Below is a small trained network, with its code and all its weights. Each question gives an input and a target symbol and asks what happens when units are switched off, that is, made to give their printed mean instead of their output.

import numpy as np


def w(rows, s, z=0):
    codes = np.array(rows[::2]) - 128.0
    scale = np.full(codes.shape[1], s)
    scale[-1] = z or s
    return codes * scale


def norm(h):
    return h / np.sqrt((h * h).mean(-1, keepdims=True) + 1e-5)


def f(y):
    return np.maximum(y, 0)


def softmax(a):
    e = np.exp(a - a.max(-1, keepdims=True))
    return e / e.sum(-1, keepdims=True)


def log_softmax(a):
    a = a - a.max(-1, keepdims=True)
    return a - np.log(np.exp(a).sum(-1, keepdims=True))


def net(x, mask):
    ids = ['αγζηθλμξστφψω'.index(c) for c in x.split()]
    T = len(ids)
    res = E[ids] + P[:T]
    u = 0
    for l in range(3):
        q, k, v = (norm(res) @ M[l].T for M in (Q, K, V))
        z = softmax(np.where(np.tri(T) > 0, q @ k.T / 2**0.5, -1e9)) @ v
        res = res + np.where(mask[u], z, O[l][:, -1]) @ O[l][:, :-1]
        u += 1
        y = f(norm(res) @ A[l][:, :-1].T + A[l][:, -1])
        res = res + np.where(mask[u : u + 4], y, B[l][:, -1]) @ B[l][:, :-1]
        u += 4
    return log_softmax(norm(res)[-1] @ U[:, :-1].T + U[:, -1])


Q, K, V, O, A, B = {}, {}, {}, {}, {}, {}
E = w([
[207,117,192],'α',
[89,92,58],'γ',
[155,139,117],'ζ',
[191,107,164],'η',
[121,158,120],'θ',
[201,94,125],'λ',
[178,135,177],'μ',
[184,104,113],'ξ',
[132,253,83],'σ',
[162,136,99],'τ',
[138,171,146],'φ',
[82,151,158],'ψ',
[126,59,66],'ω',
],0.013)
P = w([
[113,2,159],'0',
[242,226,102],'1',
[190,228,106],'2',
[159,193,130],'3',
[194,124,109],'4',
[167,138,103],'5',
[170,130,120],'6',
[158,138,113],'7',
[152,133,112],'8',
[153,102,98],'9',
[147,137,133],'10',
[126,130,143],'11',
],0.0026)
Q[0] = w([
[126,11,234],'0.h0',
[57,30,124],'0.h0',
],0.011)
K[0] = w([
[179,13,255],'0.h0',
[82,28,103],'0.h0',
],0.0097)
V[0] = w([
[81,2,195],'0.h0',
[162,185,90],'0.h0',
],0.0065)
O[0] = w([
[23,254,59,1],'0.h0',
[41,14,134,196],'0.h0',
],0.0072,0.0053)
A[0] = w([
[137,28,39,199],'0.n0',
[190,154,102,149],'0.n1',
[2,120,60,253],'0.n2',
[67,121,196,231],'0.n3',
],0.0074,0.0026)
B[0] = w([
[96,144,233,254],'0.n0',
[43,107,123,178],'0.n1',
[254,130,148,166],'0.n2',
[182,110,131,158],'0.n3',
],0.0077,0.0057)
Q[1] = w([
[65,212,2],'1.h0',
[168,49,243],'1.h0',
],0.0098)
K[1] = w([
[194,28,29],'1.h0',
[6,190,175],'1.h0',
],0.011)
V[1] = w([
[255,173,33],'1.h0',
[48,232,127],'1.h0',
],0.0089)
O[1] = w([
[2,241,228,2],'1.h0',
[199,164,19,79],'1.h0',
],0.0058,0.0064)
A[1] = w([
[90,125,86,64],'1.n0',
[162,117,161,186],'1.n1',
[125,180,126,26],'1.n2',
[116,66,1,252],'1.n3',
],0.0097,0.0027)
B[1] = w([
[111,114,134,128],'1.n0',
[133,117,77,253],'1.n1',
[157,145,161,129],'1.n2',
[246,191,168,214],'1.n3',
],0.013,0.0056)
Q[2] = w([
[149,67,254],'2.h0',
[116,102,80],'2.h0',
],0.0099)
K[2] = w([
[136,248,155],'2.h0',
[142,136,165],'2.h0',
],0.016)
V[2] = w([
[155,124,220],'2.h0',
[254,80,70],'2.h0',
],0.01)
O[2] = w([
[114,173,206,245],'2.h0',
[5,115,75,255],'2.h0',
],0.011,0.0075)
A[2] = w([
[190,212,135,74],'2.n0',
[197,49,70,90],'2.n1',
[250,255,149,253],'2.n2',
[223,40,107,113],'2.n3',
],0.0075,0.0045)
B[2] = w([
[203,148,116,143],'2.n0',
[143,109,180,220],'2.n1',
[69,162,15,254],'2.n2',
[115,116,253,237],'2.n3',
],0.0081,0.0051)
U = w([
[33,227,219,144],'α',
[34,80,169,129],'γ',
[238,195,162,122],'ζ',
[147,217,104,254],'η',
[212,164,164,119],'θ',
[178,146,22,238],'λ',
[234,80,71,33],'μ',
[212,80,82,72],'ξ',
[3,125,70,125],'σ',
[35,79,91,48],'τ',
[105,133,200,165],'φ',
[189,82,120,118],'ψ',
[125,56,136,128],'ω',
],0.012,0.0031)

Each question gives the input, a string of symbols that net reads in full, and the target symbol t.
The units are the heads (2 rows each of Q, K, V and O) and the neurons (one row each of A and B). Each row of codes is followed by its name. A weight is (code - 128) times the scale printed after its matrix; where a second scale follows, it is the last column's (O, A, B and U).
mask holds one flag per unit, layer by layer, with each layer's heads first. A switched-off unit (its flag False) gives its mean, the last column of its rows in O or B, instead of its output. The means were averaged over made-up inputs and are rounded, as every weight is.
A unit's drop is (log p(t) with every unit on - log p(t) with that unit switched off) / (log p(t) with every unit on - log p(t) with every unit switched off).
The circuit of an input: a set's keep is (log p(t) with only the set's units on - log p(t) with every unit switched off) / (log p(t) with every unit on - log p(t) with every unit switched off). Starting from the 12 units with the biggest drops (on a tie, the unit counted first), units are removed one at a time, each time the one whose removal leaves the highest keep (on an exact tie, the one counted first), for as long as the keep stays at least 0.8.
circuit, biggest first: the units of the circuit, biggest drop first
unit that matters most: the unit with the biggest drop
top k neurons: the k neurons with the biggest drops, biggest first
top k neurons in layer l: the k neurons of layer l with the biggest drops, biggest first
input α η α α τ η, target α: unit that matters most	1.h0
input α α λ ψ ζ ξ φ φ μ ψ, target α: circuit, biggest first	(1.h0; 0.n0; 0.h0; 0.n2)
input μ ψ λ α τ α μ θ σ σ ω, target σ: top 3 neurons in layer 0	(0.n2; 0.n0; 0.n1)
input α σ ξ μ τ θ α μ τ γ τ α, target α: top 2 neurons	(0.n2; 0.n0)
input α ξ γ σ μ ζ γ α η η σ μ, target α: circuit, biggest first	(0.n2; 1.h0; 0.n0)
input ψ ω ξ σ η ζ ζ τ α θ η, target η: top 3 neurons in layer 0	(0.n0; 0.n3; 0.n2)
input σ α θ η μ τ φ φ α σ λ, target γ: circuit, biggest first	(1.h0; 1.n3)
input μ θ λ ψ μ λ α σ ω σ, target σ: circuit, biggest first	(0.h0; 2.h0; 1.h0)
input μ ω ξ η, target σ: circuit, biggest first	(0.h0; 2.h0)
input μ ω τ θ τ γ ψ ζ ψ σ ψ, target σ: top 2 neurons in layer 0	(0.n2; 0.n1)
input η σ μ ζ ζ α σ α θ μ φ σ, target λ: top 4 neurons	(0.n2; 0.n1; 0.n0; 1.n3)
input γ λ σ ξ μ, target ζ: circuit, biggest first	(1.h0; 2.h0; 0.n2)
input η τ γ, target λ: circuit, biggest first	(0.h0; 1.n3; 2.h0)
input γ γ ξ α α, target ζ: circuit, biggest first	(1.h0; 2.h0; 0.h0; 0.n2)
input μ α ξ ζ σ λ σ θ τ μ, target σ: unit that matters most	0.h0
input α τ γ ζ σ ζ α ζ ψ ψ, target α: top 4 neurons	(0.n2; 0.n0; 0.n1; 0.n3)
input η η γ ζ γ λ, target λ: top 3 neurons	(0.n2; 0.n1; 1.n3)
input σ α ζ ω θ η γ σ σ, target γ: circuit, biggest first	(0.h0; 1.n3)
input α θ τ ω λ α λ, target α: circuit, biggest first	(0.n2; 0.n0; 1.h0; 0.h0)
input α ω θ ζ γ, target α: top 4 neurons	(0.n0; 0.n2; 0.n1; 2.n2)
